Here is a tiny trained network, its code and every weight. The questions are about switching its units off for an input and a target symbol, where a switched-off unit gives its printed mean instead of its output.

import numpy as np


def w(rows, s, z=0):
    codes = np.array(rows[::2]) - 128.0
    scale = np.full(codes.shape[1], s)
    scale[-1] = z or s
    return codes * scale


def norm(h):
    return h / np.sqrt((h * h).mean(-1, keepdims=True) + 1e-5)


def f(y):
    return np.maximum(y, 0)


def softmax(a):
    e = np.exp(a - a.max(-1, keepdims=True))
    return e / e.sum(-1, keepdims=True)


def log_softmax(a):
    a = a - a.max(-1, keepdims=True)
    return a - np.log(np.exp(a).sum(-1, keepdims=True))


def net(x, mask):
    ids = ['ΓΨημπστφ'.index(c) for c in x.split()]
    T = len(ids)
    res = E[ids] + P[:T]
    u = 0
    for l in range(2):
        r = norm(res)
        for j in range(3):
            rows = slice(4 * j, 4 * j + 4)
            q, k, v = (r @ M[l][rows].T for M in (Q, K, V))
            z = softmax(np.where(np.tri(T) > 0, q @ k.T / 4**0.5, -1e9)) @ v
            o = O[l][rows]
            res = res + np.where(mask[u + j], z, o[:, -1]) @ o[:, :-1]
        u += 3
        y = f(norm(res) @ A[l][:, :-1].T + A[l][:, -1])
        res = res + np.where(mask[u : u + 8], y, B[l][:, -1]) @ B[l][:, :-1]
        u += 8
    return log_softmax(norm(res)[-1] @ U[:, :-1].T + U[:, -1])


Q, K, V, O, A, B = {}, {}, {}, {}, {}, {}
E = w([
[189,82,81,130,144],'Γ',
[95,100,182,185,90],'Ψ',
[122,129,68,143,252],'η',
[161,96,115,150,31],'μ',
[113,153,171,203,108],'π',
[85,106,100,168,197],'σ',
[120,127,138,48,190],'τ',
[85,83,146,99,126],'φ',
],0.02)
P = w([
[95,164,2,96,53],'0',
[86,138,24,111,93],'1',
[81,129,52,128,120],'2',
[91,119,85,137,139],'3',
[96,111,111,147,153],'4',
[105,106,140,147,159],'5',
[137,98,176,151,151],'6',
[145,92,194,132,151],'7',
[170,81,222,109,147],'8',
],0.0083)
Q[0] = w([
[114,5,90,188,165],'L0H0',
[133,161,165,153,156],'L0H0',
[99,152,66,57,64],'L0H0',
[119,188,130,143,137],'L0H0',
[135,109,150,124,144],'L0H1',
[126,126,127,139,133],'L0H1',
[134,121,120,151,117],'L0H1',
[107,160,95,102,99],'L0H1',
[122,120,119,132,125],'L0H2',
[111,97,146,149,168],'L0H2',
[140,159,147,128,145],'L0H2',
[106,75,133,153,164],'L0H2',
],0.017)
K[0] = w([
[103,4,253,147,254],'L0H0',
[168,219,151,145,137],'L0H0',
[38,47,49,78,60],'L0H0',
[122,210,103,128,93],'L0H0',
[124,113,96,121,99],'L0H1',
[120,122,126,134,122],'L0H1',
[152,162,150,154,127],'L0H1',
[97,135,142,109,162],'L0H1',
[111,114,117,132,129],'L0H2',
[151,95,230,121,196],'L0H2',
[164,185,144,131,109],'L0H2',
[134,46,239,117,225],'L0H2',
],0.01)
V[0] = w([
[249,79,185,183,178],'L0H0',
[170,73,53,117,4],'L0H0',
[62,167,125,106,148],'L0H0',
[40,206,155,105,205],'L0H0',
[111,214,104,120,123],'L0H1',
[161,96,125,162,102],'L0H1',
[66,220,109,75,154],'L0H1',
[92,141,137,100,144],'L0H1',
[141,154,88,162,108],'L0H2',
[241,39,226,209,195],'L0H2',
[230,47,203,216,182],'L0H2',
[241,79,141,250,146],'L0H2',
],0.0033)
O[0] = w([
[254,47,118,126,173,154],'L0H0',
[71,218,134,37,118,137],'L0H0',
[90,139,132,154,113,113],'L0H0',
[103,101,135,198,99,90],'L0H0',
[89,164,86,100,79,87],'L0H1',
[117,112,148,163,174,212],'L0H1',
[115,172,72,76,39,10],'L0H1',
[139,128,108,110,104,64],'L0H1',
[122,173,139,113,110,156],'L0H2',
[176,22,179,66,120,149],'L0H2',
[160,53,172,74,112,174],'L0H2',
[159,128,185,54,81,214],'L0H2',
],0.0038,0.0012)
A[0] = w([
[90,191,248,105,99,154],'L0N0',
[144,109,141,126,35,63],'L0N1',
[131,156,105,116,177,137],'L0N2',
[154,118,119,188,76,107],'L0N3',
[161,181,168,149,121,68],'L0N4',
[182,168,117,118,124,2],'L0N5',
[88,168,192,106,167,72],'L0N6',
[141,107,109,91,91,232],'L0N7',
],0.011,0.0022)
B[0] = w([
[142,57,176,202,177,255],'L0N0',
[206,161,119,110,15,198],'L0N1',
[254,116,141,102,64,209],'L0N2',
[87,230,120,168,147,254],'L0N3',
[56,166,115,81,243,166],'L0N4',
[248,65,70,126,183,138],'L0N5',
[81,151,142,62,109,172],'L0N6',
[184,143,120,203,175,221],'L0N7',
],0.008,0.0036)
Q[1] = w([
[106,218,81,61,52],'L1H0',
[93,140,77,110,113],'L1H0',
[107,125,128,98,113],'L1H0',
[156,116,214,2,123],'L1H0',
[186,127,123,135,174],'L1H1',
[118,154,87,135,122],'L1H1',
[187,97,91,97,113],'L1H1',
[148,104,173,165,115],'L1H1',
[118,128,95,169,120],'L1H2',
[165,185,167,61,85],'L1H2',
[160,77,188,164,190],'L1H2',
[105,144,118,90,113],'L1H2',
],0.024)
K[1] = w([
[132,157,71,69,13],'L1H0',
[77,165,83,123,106],'L1H0',
[105,135,120,88,122],'L1H0',
[160,80,244,2,106],'L1H0',
[195,169,159,160,152],'L1H1',
[123,183,82,146,149],'L1H1',
[158,114,87,153,71],'L1H1',
[157,76,186,129,136],'L1H1',
[79,104,120,103,134],'L1H2',
[224,150,122,200,90],'L1H2',
[174,73,208,142,200],'L1H2',
[122,181,110,110,87],'L1H2',
],0.02)
V[1] = w([
[73,79,133,179,49],'L1H0',
[72,70,95,68,200],'L1H0',
[107,251,179,92,177],'L1H0',
[83,92,102,180,103],'L1H0',
[90,157,154,119,93],'L1H1',
[57,54,106,119,172],'L1H1',
[156,102,164,108,135],'L1H1',
[118,96,108,148,47],'L1H1',
[67,83,54,135,154],'L1H2',
[83,33,96,169,83],'L1H2',
[72,124,119,139,98],'L1H2',
[188,162,89,236,181],'L1H2',
],0.016)
O[1] = w([
[83,218,229,154,170,143],'L1H0',
[41,119,132,83,25,107],'L1H0',
[236,63,205,98,51,122],'L1H0',
[91,175,171,187,135,181],'L1H0',
[181,69,56,72,172,71],'L1H1',
[219,153,118,153,101,121],'L1H1',
[110,189,115,103,155,117],'L1H1',
[92,118,67,183,168,138],'L1H1',
[121,163,202,80,179,174],'L1H2',
[102,115,109,7,178,163],'L1H2',
[152,139,157,93,99,110],'L1H2',
[65,9,160,157,103,254],'L1H2',
],0.012,0.0098)
A[1] = w([
[151,255,91,22,171,94],'L1N0',
[147,189,168,153,169,174],'L1N1',
[62,106,139,87,52,208],'L1N2',
[100,191,68,213,53,194],'L1N3',
[148,225,80,224,81,108],'L1N4',
[103,107,154,70,196,5],'L1N5',
[164,107,145,153,142,9],'L1N6',
[189,62,175,121,128,27],'L1N7',
],0.019,0.0023)
B[1] = w([
[199,110,103,126,252,209],'L1N0',
[123,120,54,119,117,254],'L1N1',
[172,119,120,66,126,221],'L1N2',
[192,191,125,152,102,207],'L1N3',
[151,168,206,100,56,205],'L1N4',
[94,171,153,120,86,182],'L1N5',
[122,152,162,152,126,185],'L1N6',
[142,60,144,170,141,233],'L1N7',
],0.03,0.0087)
U = w([
[113,134,2,183,79,37],'Γ',
[15,204,114,197,155,75],'Ψ',
[170,50,126,40,66,127],'η',
[38,112,85,126,129,135],'μ',
[117,65,218,217,156,120],'π',
[29,162,221,35,126,169],'σ',
[173,214,165,144,44,248],'τ',
[173,162,139,86,246,134],'φ',
],0.0083,0.0015)

Each question gives the input, a string of symbols that net reads in full, and the target symbol t.
The units are the heads (4 rows each of Q, K, V and O) and the neurons (one row each of A and B). Each row of codes is followed by its name. A weight is (code - 128) times the scale printed after its matrix; where a second scale follows, it is the last column's (O, A, B and U).
mask holds one flag per unit, layer by layer, with each layer's heads first. A switched-off unit (its flag False) gives its mean, the last column of its rows in O or B, instead of its output. The means were averaged over made-up inputs and are rounded, as every weight is.
A unit's drop is (log p(t) with every unit on - log p(t) with that unit switched off) / (log p(t) with every unit on - log p(t) with every unit switched off).
The circuit of an input: a set's keep is (log p(t) with only the set's units on - log p(t) with every unit switched off) / (log p(t) with every unit on - log p(t) with every unit switched off). Starting from the 12 units with the biggest drops (on a tie, the unit counted first), units are removed one at a time, each time the one whose removal leaves the highest keep (on an exact tie, the one counted first), for as long as the keep stays at least 0.8.
circuit, biggest first: the units of the circuit, biggest drop first
most important unit: the unit with the biggest drop
k most important neurons: the k neurons with the biggest drops, biggest first
top k neurons in layer l: the k neurons of layer l with the biggest drops, biggest first
which heads matter: for each layer, one digit per head in row order, 1 if its drop is at least 0.15 and else 0, layers parted by /
input Ψ π Γ Γ Ψ Γ τ π Γ, target τ: which heads matter : 000 / 011
input η Γ Γ Γ π Γ η, target π: 2 most important neurons : (L0N0, L0N4)
input τ Γ Ψ, target τ: most important unit : L1H2
input Γ τ φ, target φ: circuit, biggest first : (L1H2, L1N0)
input π τ π σ, target τ: which heads matter : 100 / 001
input Ψ Ψ π π Γ τ η φ π, target φ: circuit, biggest first : (L1H2, L1N0)
input Ψ Γ π μ Γ σ π η, target σ: which heads matter : 000 / 110
input Γ π φ π π Γ Γ η, target η: top 2 neurons in layer 0 : (L0N3, L0N7)
input π Γ τ Ψ μ σ η Γ, target σ: which heads matter : 000 / 101
input η η Γ φ Γ τ Γ Γ, target τ: circuit, biggest first : (L1N4, L1H2)
input Γ π π σ η, target σ: which heads matter : 000 / 001
input τ σ φ Ψ τ Γ π, target τ: 4 most important neurons : (L0N3, L0N1, L1N4, L1N1)
input σ π Γ η τ η σ Γ Ψ, target σ: which heads matter : 000 / 101
input Γ μ τ Ψ τ η η, target τ: which heads matter : 100 / 001
input Γ Γ σ Γ Ψ Ψ η Γ τ, target η: circuit, biggest first : (L1H0)
input Ψ π Γ, target π: which heads matter : 000 / 100
input μ Γ τ η π η π φ Ψ, target φ: circuit, biggest first : (L1H2, L1N0)
input φ σ σ Γ τ π Ψ Γ Γ, target Ψ: top 2 neurons in layer 0 : (L0N3, L0N0)
input Ψ Ψ σ, target σ: which heads matter : 000 / 001
input Γ σ Γ Γ Ψ φ Ψ, target φ: which heads matter : 000 / 001
input Γ τ π Ψ Ψ Γ, target Ψ: which heads matter : 000 / 100
input η Γ μ η Γ Ψ, target η: 2 most important neurons : (L0N1, L1N2)
input Ψ τ Ψ π η η Γ, target η: 2 most important neurons : (L1N2, L0N3)
input Ψ φ Γ Γ Γ, target Γ: which heads matter : 101 / 110
input π Γ μ Γ, target μ: top 2 neurons in layer 0 : (L0N1, L0N3)
input σ Γ Γ μ π Ψ σ Ψ π, target σ: most important unit : L1H0
input φ Γ Ψ τ Ψ Γ σ, target σ: most important unit : L0H2
input π σ η τ Ψ, target τ: which heads matter : 000 / 000
input μ τ Ψ η Γ Γ, target η: 2 most important neurons : (L1N2, L1N1)
